Below are the code and all the weights of a small trained network. Each question names an input and a class and asks about switching units off, where a switched-off unit gives its printed mean instead of its output.

import numpy as np


def w(rows, s, z=0):
    codes = np.array(rows[::2]) - 128.0
    scale = np.full(codes.shape[1], s)
    scale[-1] = z or s
    return codes * scale


def f(y):
    return np.maximum(y, 0)


def log_softmax(a):
    a = a - a.max(-1, keepdims=True)
    return a - np.log(np.exp(a).sum(-1, keepdims=True))


def net(x, mask):
    res = np.array(x, float).reshape(1, 6) / 4 @ E
    y = f(res @ A[0][:, :-1].T + A[0][:, -1])
    res = res + np.where(mask, y, B[0][:, -1]) @ B[0][:, :-1]
    return log_softmax(res[-1] @ U[:, :-1].T + U[:, -1])


A, B = {}, {}
E = w([
[104,55,180,152,114,180,41,116,53],'x0',
[170,172,214,89,135,98,82,6,150],'x1',
[178,49,192,179,207,119,147,173,237],'x2',
[52,103,189,52,137,218,213,74,141],'x3',
[76,118,228,138,61,50,155,160,114],'x4',
[19,199,123,175,146,143,57,142,218],'x5',
],0.012)
A[0] = w([
[39,83,120,67,149,178,195,144,135,223],'N0',
[113,60,153,174,125,171,87,144,73,110],'N1',
[83,143,206,138,83,60,130,148,125,161],'N2',
[156,123,65,202,100,83,91,165,105,69],'N3',
[72,186,75,98,85,97,121,99,73,116],'N4',
[76,83,59,176,123,155,177,243,84,19],'N5',
[228,101,129,111,109,141,161,131,89,18],'N6',
[134,181,77,92,137,56,211,156,167,150],'N7',
[157,174,208,129,144,72,92,65,105,67],'N8',
[58,157,145,214,153,183,116,113,163,75],'N9',
[182,110,137,82,133,111,167,136,85,2],'N10',
[140,124,109,150,102,118,73,173,116,109],'N11',
[208,168,131,163,122,59,85,146,119,81],'N12',
[157,126,27,139,193,254,117,166,117,101],'N13',
[158,96,144,166,143,127,106,144,175,48],'N14',
[95,106,166,159,79,81,151,167,119,108],'N15',
[159,142,123,98,158,144,95,94,140,77],'N16',
[151,55,147,155,190,115,154,125,152,55],'N17',
[144,186,92,112,51,169,90,122,73,46],'N18',
[144,77,145,146,97,80,183,99,103,85],'N19',
[142,96,75,126,73,106,101,169,154,96],'N20',
[66,188,125,133,141,131,55,133,201,82],'N21',
[118,84,161,183,111,181,61,120,64,137],'N22',
[186,101,135,130,122,154,162,108,100,35],'N23',
[160,104,189,152,207,128,114,173,187,67],'N24',
[163,169,180,119,135,111,102,70,143,83],'N25',
[167,134,90,129,199,154,83,42,142,152],'N26',
],0.013,0.0032)
B[0] = w([
[117,121,154,84,92,194,150,81,158,229],'N0',
[209,144,125,120,195,120,122,66,176,207],'N1',
[86,156,186,185,170,140,178,120,23,206],'N2',
[61,153,167,89,107,186,152,108,163,227],'N3',
[123,136,142,71,116,53,128,183,107,214],'N4',
[108,24,65,176,74,68,120,89,202,253],'N5',
[166,181,98,193,78,151,54,220,98,205],'N6',
[254,174,200,136,220,105,97,49,183,215],'N7',
[120,44,102,145,98,99,150,90,196,214],'N8',
[183,194,56,146,84,157,109,172,120,203],'N9',
[143,146,102,145,96,133,106,124,97,187],'N10',
[152,105,156,107,139,196,150,114,136,189],'N11',
[66,163,153,107,113,200,167,94,153,216],'N12',
[81,103,151,167,174,121,174,164,66,254],'N13',
[104,125,105,67,134,110,81,115,82,186],'N14',
[109,125,140,155,154,117,173,160,59,188],'N15',
[91,111,118,170,136,108,168,116,146,172],'N16',
[83,140,121,54,132,95,95,152,103,201],'N17',
[102,126,91,64,145,87,105,140,91,205],'N18',
[135,172,101,162,118,159,128,149,85,187],'N19',
[130,119,145,100,108,165,154,108,178,182],'N20',
[172,172,98,174,89,162,61,197,108,221],'N21',
[213,152,129,121,219,117,107,97,176,219],'N22',
[155,186,112,143,55,175,84,170,117,181],'N23',
[77,148,63,55,119,60,118,128,74,222],'N24',
[109,50,85,151,75,141,142,67,201,198],'N25',
[88,104,177,166,150,113,200,137,78,216],'N26',
],0.0098,0.02)
U = w([
[164,174,93,189,66,154,45,162,104,119],'0',
[108,129,105,9,123,36,86,135,91,66],'1',
[123,53,97,188,81,75,130,84,170,161],'2',
[109,135,147,48,103,254,147,84,142,101],'3',
[104,121,142,218,182,99,180,131,55,114],'4',
[227,147,131,123,216,101,91,82,156,146],'5',
[125,122,133,87,130,142,117,123,111,253],'6',
],0.014,0.005)

Each question gives the input, the list of numbers given to net, and the class t.
The units are the neurons (one row each of A and B). Each row of codes is followed by its name. A weight is (code - 128) times the scale printed after its matrix; where a second scale follows, it is the last column's (A, B and U).
mask holds one flag per neuron, in row order. A switched-off neuron (its flag False) gives its mean, the last column of its row in B, instead of its output. The means were averaged over made-up inputs and are rounded, as every weight is.
A unit's drop is (log p(t) with every unit on - log p(t) with that unit switched off) / (log p(t) with every unit on - log p(t) with every unit switched off).
unit that matters most: the unit with the biggest drop
top k neurons: the k neurons with the biggest drops, biggest first
drop when u is switched off: that unit's drop, to one decimal
input [1,-7,-8,-8,-6,-2], class 1: top 2 neurons	(N18; N4)
input [1,7,-8,7,8,-2], class 1: unit that matters most	N4
input [8,3,5,7,-1,4], class 5: top 2 neurons	(N22; N1)
input [-6,-6,-8,-4,-4,4], class 1: top 2 neurons	(N4; N18)
input [7,6,8,0,4,7], class 1: top 3 neurons	(N24; N14; N6)
input [-1,6,-4,6,1,-4], class 2: top 4 neurons	(N8; N3; N12; N25)
input [0,8,-5,-6,7,-1], class 2: top 2 neurons	(N8; N25)
input [4,-2,4,4,-3,-1], class 1: top 3 neurons	(N7; N12; N3)
input [-2,-6,-2,5,-7,-7], class 0: top 2 neurons	(N6; N23)
input [-8,-6,-2,-8,7,-6], class 3: top 3 neurons	(N3; N12; N20)
input [-4,-1,2,-2,-5,1], class 4: top 2 neurons	(N13; N22)
input [8,3,-5,7,-8,-6], class 4: top 3 neurons	(N26; N13; N7)
input [-3,0,7,5,8,8], class 0: top 2 neurons	(N9; N21)
input [6,-2,-8,3,0,-4], class 1: unit that matters most	N18
input [5,6,-5,-7,-3,5], class 3: drop when N3 is switched off	0.2
input [-1,4,4,-1,-6,1], class 4: drop when N5 is switched off	0.2
input [3,2,0,3,8,7], class 4: drop when N24 is switched off	0.0
